[177 177 177 177] : leg
[123 158 177 142] : bize
[123 123 123 123] : gupir
again leg:  | [177]
again gupir:  | [123]
q: [177 177 177 177] | leg
q: [123 123 123 123] | gupir

[184 159 157 122 154 148 127 124 101 101 133 126 144 115 154] : vez
[113 108 151 132 128 109 141 122  74 121 140 153 123 128 124] : kiriv
[118 134 123 133 121 165 107 137 150 147 136  86 142 128 134] : zapu
[149 138 124 129 115 170 116 118 136 138 148 104 140 109 132] : guk
[133 137 164 129 158 109 134 137  82 111 119 144 138 139 123] : sula
[144 133 143 129 167 167 113 150 103  86 136  86 145 130 167] : neref
again guk:  | [138]
again sula:  | [137]
again zapu:  | [134]

[125 127 128 137 134 141 129 133 129 128]  bor
[101 128 137 146 172 115 131 172 178 155]  Midan
[126 132 124 129 125 126 131 131 121 125]  Zez
[128 136 128 127 125 139 136 123 121 121]  suf
again Midan:  | [172]
q: [126 132 124 129 125 126 131 131 121 125] | Zez
q: [128 136 128 127 125 139 136 123 121 121] | suf

[141 154 112 135 100 154  94 129 126 117 158 124 155 109 146 139 145 117
 141 154 129 160 129 126 154 164  85 129 106 131 145] : Mubi
[144 151 110 137  99 146  93 112 125 120 161 122 155 108 144 142 144 118
 144 127 133 160 129 127 140 137  83 120 105 128 137] : rudu
[159 139 106 140  95 147  92 124 121 153 153 118 154 107 136 151 141 120
 151 123 142 159 130 131 146 152 153 133 105 118 141] : seviz
[150 143 107 139  96 146  92 120 122 124 167 119 154 107 138 148 142 119
 149 125 139 159 130 130 144 155  80 129 105 122 142] : nis
q: [159 139 106 140  95 147  92 124 121 153 153 118 154 107 136 151 141 120
 151 123 142 159 130 131 146 152 153 133 105 118 141] | seviz
q: [150 143 107 139  96 146  92 120 122 124 167 119 154 107 138 148 142 119
 149 125 139 159 130 130 144 155  80 129 105 122 142] | nis
q: [144 151 110 137  99 146  93 112 125 120 161 122 155 108 144 142 144 118
 144 127 133 160 129 127 140 137  83 120 105 128 137] | rudu
q: [141 154 112 135 100 154  94 129 126 117 158 124 155 109 146 139 145 117
 141 154 129 160 129 126 154 164  85 129 106 131 145] | Mubi

[137 127 121 132 151 147 122 134 104 138 124 125 115 138 143 131] : mazad
[138 130 126 141 147 145 116 156 124 132 126  96 119 126 126 113] : gaz
[134 182 127 143 117 115 134 103 105 143  96 133 140 107  84  99] : monar
[123 124 137 128 155 133 138 140 159 114 111 146 136 120 137 119] : zisud
[123 135 107 149 146 119 153 145 168 125 138 137 147 107 134  91] : seg
[100 131 148 128 156 169 150 132 152  88 156 156 120 161 134 146] : Fut
[100 131 148 128 123 169 150 137 152  88 156 122 120 161 134 146] : Dafa
[123 142 134 122 134 122 134 108  94 142 125 122  94 135 134 151] : muv
again zisud:  | [137]
again Fut:  | [156]
again seg:  | [107]
q: [137 127 121 132 151 147 122 134 104 138 124 125 115 138 143 131] | mazad
again mazad:  | [138]
q: [100 131 148 128 156 169 150 132 152  88 156 156 120 161 134 146] | Fut
again gaz:  | [126]

[126 110 120 159 118 137 103 156 127 112 128 116 112] : Lanep
[119 128 112 108 153 153 109 144 153 152 138 125  91] : tevu
[119 109 112 108 153 120 109 109 158 111 112 104 139] : dufon
again Lanep:  | [112]
again tevu:  | [153]
q: [119 109 112 108 153 120 109 109 158 111 112 104 139] | dufon

[144 144  99 117  98 158 138 126]  Zimi
[170 151 105  90 156 105 116 158]  kubi
[115 144 147 106 116 128 158 109]  Mov
[120 139 143 122 102 122 150 117]  sedo
[ 89 119 143 137 125 136 115 155]  Busa
[123 143 146 111 143 124 115 162]  samor
[148 138 105 105 129 136 131 111]  bur
[106 153 112 125 144 168 168 168]  ral
[123 135 107 101 154 107 122 146]  ruzad
again kubi:  | [105]
again ral:  | [168]
q: [106 153 112 125 144 168 168 168] | ral

[103 103 149 142 149 142] : kirel
[143 132 125 122 151 143] : Mikog
[160 160 160 158 160 103] : Kapir
again Kapir:  | [160]
q: [143 132 125 122 151 143] | Mikog
again Mikog:  | [143]
q: [103 103 149 142 149 142] | kirel

[131 114 114 150 113 119 134 121 168 122 127 118  97 124 131 155 133 137
 119 116 134 132 129 118 133 113 134 123 144 123 124 121 121 117 134 143
 122 132 112 147 101 120 137 129 112 117 107 136 134 141 128 156 128]  Ruf
[107 141 164 136 128 149 133 123 143 109 138 102 125 137 138 124 122 138
 120 128 140 122 117 126 132 146 148 138 135 148 112 115 130 135 126 121
 137 130 138 134 112 114 119  92 115 144 120 131 156 111 146 122 152]  mur
[131 107 114 154 119 131 113 117 155 126 122 120 118 131 118 133 160 133
 107 119 117 137 126 110 147 122 154 113 148 125 123 113 127 135 119 145
 114 129 127 120 127 115 133 131 105 140 100 136 135 120 148 150 145]  risis
[131 107 114 154 119 131 108 117 155 126 122 120 118 131 118 133 160 133
 107 119 117 137 126 110 147 122 154 113 148 125 123 113 127 135 119 145
 114 129 127 120 127 115 133 131 105 140 100 136 135 120 148 150 145]  Lop
[155 110 158 132  97 136 152 127 134 154 103 153 161 153 121 117 136 114
 130 133 128 111 129 143 149 142 133 127 133 124 118 127 118 130 151 126
 148 119 124 130 127 155 128 116 133 150  94 114 133 142 129 131 126]  Debe
[133 141 133 136 128 149 133 123 143 109 138 102 125 137 138 124 122 138
 120 128 140 122 117 126 132 146 148 138 135 133 112 101 130 135 126 121
 137 130 138 134 112 114 119  92 115 144 120 131 101 114 146 104 104]  dod
[ 96 174 121 140 136 131 126 130 132 112 137 136 109 142 116 137  89 125
 142 138 124 114 116 110 103 149 122 130 112 115 122 109 125 129 120 118
 122 155 150 106 126 123 145 104 124 126 129 132 141 123 106 120 159]  kune
q: [107 141 164 136 128 149 133 123 143 109 138 102 125 137 138 124 122 138
 120 128 140 122 117 126 132 146 148 138 135 148 112 115 130 135 126 121
 137 130 138 134 112 114 119  92 115 144 120 131 156 111 146 122 152] | mur
q: [155 110 158 132  97 136 152 127 134 154 103 153 161 153 121 117 136 114
 130 133 128 111 129 143 149 142 133 127 133 124 118 127 118 130 151 126
 148 119 124 130 127 155 128 116 133 150  94 114 133 142 129 131 126] | Debe

[132 136 110 148 154 128 112 129 124 130 128 102] = Kir
[128 128 118 130 128 163 128 123 132 128 129 108] = sodul
[114 110 125 117 109 155 132 121 133 122 122 124] = rebem
[130 139 116 124 126 143 115 130 127 129 120 116] = Gubil
[123 130 130 121 115 113 138 124 124 130 130 127] = Vab
[138 133 118 138 149 118 122 139 129 129 125 120] = Bitis
[130 133 122 142 142  83 113 130 129 129 130 130] = ziru
again sodul:  | [128]
again rebem:  | [122]
q: [138 133 118 138 149 118 122 139 129 129 125 120] | Bitis
q: [130 139 116 124 126 143 115 130 127 129 120 116] | Gubil
q: [132 136 110 148 154 128 112 129 124 130 128 102] | Kir
again Kir:  | [128]
q: [128 128 118 130 128 163 128 123 132 128 129 108] | sodul

[158 154 122 128 155 118 140  97 148 142 150 146 116 114] = lub
[ 90 101 131 123 107 143 115 164 113 123 112 118 127 131] = Daboz
[136  87 101  90  99 114 177  99 144  90 106 131  99 108] = lopa
[ 94  99 122 128 104 136 112 152 105 110 105 108 139 105] = bol
[161 166 120 129 148 129 127 105 139 141 155 148 111 116] = vifik
[138 100 104 138 115 135 163 111 135  92 114 137 129 107] = gimar
[ 96 135 124 127 105 135 126 157 114 117 107 111 140 139] = tig
[160 146 117 131  99 113 145  99 154 143 148 146 121 118] = Rog
[128  84 108 136 131 118 161  96 143  92 110 141 128  93] = gafiz
[101  96 119 130 100 130 125 149 105 104  98 102 151 148] = vafem
again bol:  | [105]
again tig:  | [135]
q: [128  84 108 136 131 118 161  96 143  92 110 141 128  93] | gafiz
again vafem:  | [130]
again gafiz:  | [128]
q: [160 146 117 131  99 113 145  99 154 143 148 146 121 118] | Rog

[141 112 148 137 128 138] = gimud
[109 149  86 108 124 105] = Pupev
[112 144 117 133 127 130] = sen
[133 121 106 107 121 121] = zevuk
[126 137 144 144 146 149] = gar
[126 137 142 144 149 149] = zazas
[128 126 107 108 111 102] = ven
again zevuk:  | [121]
again zazas:  | [149]

[159 128 140 140 122 139 134 169] : bidof
[133 117 127 119 129 135 131 130] : fiz
[133 120 118 139 130 126 126 123] : zugu
[133 134 129 129 110 137 119 128] : rogid
[ 94 113 125 131 128 126 126 143] : rol
[132 120 128 121 128 135 128 121] : Tiseg
[132 134 134 127 126 131 132 130] : miva
[127 128 133 124 127 130 131 122] : firo
[126 128 133 124 127 129 131 123] : fepiv
[144 123 115 142 130 126 127 117] : Seb
again rogid:  | [129]
again bidof:  | [140]
q: [132 120 128 121 128 135 128 121] | Tiseg

[110 121 106 121 146 118 131 151 128 103 114 132 139 131 107 145 139 130
 132 141 134 118 126 141 114 133 146 120 120 134 118] -> Sobok
[110 121 106 121 146 118 130 151 128 103 114 132 130 131 107 145 130 130
 145 141 134 118 145 141 145 133 144 120 120 134 148] -> logik
[148 122 152 111 162 127  97 108 104 137  91 138  94 133 129 138 138 123
 138 123 175 117 138 153 138 102 125 108 128 113 157] -> nadur
q: [148 122 152 111 162 127  97 108 104 137  91 138  94 133 129 138 138 123
 138 123 175 117 138 153 138 102 125 108 128 113 157] | nadur
q: [110 121 106 121 146 118 130 151 128 103 114 132 130 131 107 145 130 130
 145 141 134 118 145 141 145 133 144 120 120 134 148] | logik
q: [110 121 106 121 146 118 131 151 128 103 114 132 139 131 107 145 139 130
 132 141 134 118 126 141 114 133 146 120 120 134 118] | Sobok

[158 139 105 158 158  93] : Tepuz
[122 161 101 101 161 101] : rutub
[122 150 101 118 118 118] : Ruko
again Ruko:  | [118]
again Tepuz:  | [158]
q: [158 139 105 158 158  93] | Tepuz

[111 102 150 130 119  85 111]  kabu
[171 106 106  97 126  85 126]  tos
[129 128 133 137 128  85 129]  solum
[122 125 125 125 133  85 125]  Bovam
[124 147 114 137 125  85 129]  serov
[126  85 126 126 126  85 126]  tam
[171 106 106  97 113  85 130]  puga
[126 145 135 126 112  85 145]  nagu
again puga:  | [106]
again Bovam:  | [125]
again kabu:  | [111]
q: [171 106 106  97 126  85 126] | tos

[138 132 114 142 111 137 119 149 133 164 146 120 111 108 112 150 111 119
 135 128 123 146 100 127 136 101 126 143 141 142 123 127 140 134 142 130
 137 128 125 165 114] -> vumek
[112 129 138 135 136 120 127 122 129 131 129 137 124 129 134 126 131 134
 125 127 129 129 123 143 130 130 121 125 132 133 123 121 111 120 125 129
 125 122 121 134 127] -> gat
[137 132 112 147 107 137 117 131 134 174 149 120 106 103 110 155 107 151
 137 127 109 152  92 124 139  95 124 145 145 148 120 125 139 133 144 131
 137 127 123 175 110] -> vad
q: [138 132 114 142 111 137 119 149 133 164 146 120 111 108 112 150 111 119
 135 128 123 146 100 127 136 101 126 143 141 142 123 127 140 134 142 130
 137 128 125 165 114] | vumek
q: [137 132 112 147 107 137 117 131 134 174 149 120 106 103 110 155 107 151
 137 127 109 152  92 124 139  95 124 145 145 148 120 125 139 133 144 131
 137 127 123 175 110] | vad
q: [112 129 138 135 136 120 127 122 129 131 129 137 124 129 134 126 131 134
 125 127 129 129 123 143 130 130 121 125 132 133 123 121 111 120 125 129
 125 122 121 134 127] | gat

[110 116 141 120 136 122 131 126 121 129 139 138 119 115 132 123 139 133
 114 121 121 120 139 112 125 107 119 125 119 121] : pafu
[100 112 134 125 143 114 120 108  96 112 137 134 104  96 125 114 132 125
 110 109 104 129 125 107 125  98  98  98 110 116] : bib
[128 139 139 126 124 130 138 139 143 138 134 136 136 136 122 132 139 135
 124 135 138 117 141 125 128 126 137 145 129 127] : fozel
[143 132 138 134 117 131 144 148 155 144 127 146 145 146 116 131 138 134
 133 142 150 119 132 132 130 140 146 146 134 130] : Ladur
[ 92 110 145 110 145 116 127 118 106 122 143 140 110 101 143 115 144 128
 104 115 108 118 141 100 127  85 105 111 113 116] : mobu
q: [143 132 138 134 117 131 144 148 155 144 127 146 145 146 116 131 138 134
 133 142 150 119 132 132 130 140 146 146 134 130] | Ladur
q: [128 139 139 126 124 130 138 139 143 138 134 136 136 136 122 132 139 135
 124 135 138 117 141 125 128 126 137 145 129 127] | fozel
q: [100 112 134 125 143 114 120 108  96 112 137 134 104  96 125 114 132 125
 110 109 104 129 125 107 125  98  98  98 110 116] | bib

[123 110 136 142 146 138 143 134 136 138 137 100 123  95] -> vume
[124 141 146 119 146 120 118 136 145 144 105 121 142 154] -> povet
[124 128 151 155 146 127 156 155 152 143 108  78 143 129] -> razap
again povet:  | [146]
q: [123 110 136 142 146 138 143 134 136 138 137 100 123  95] | vume

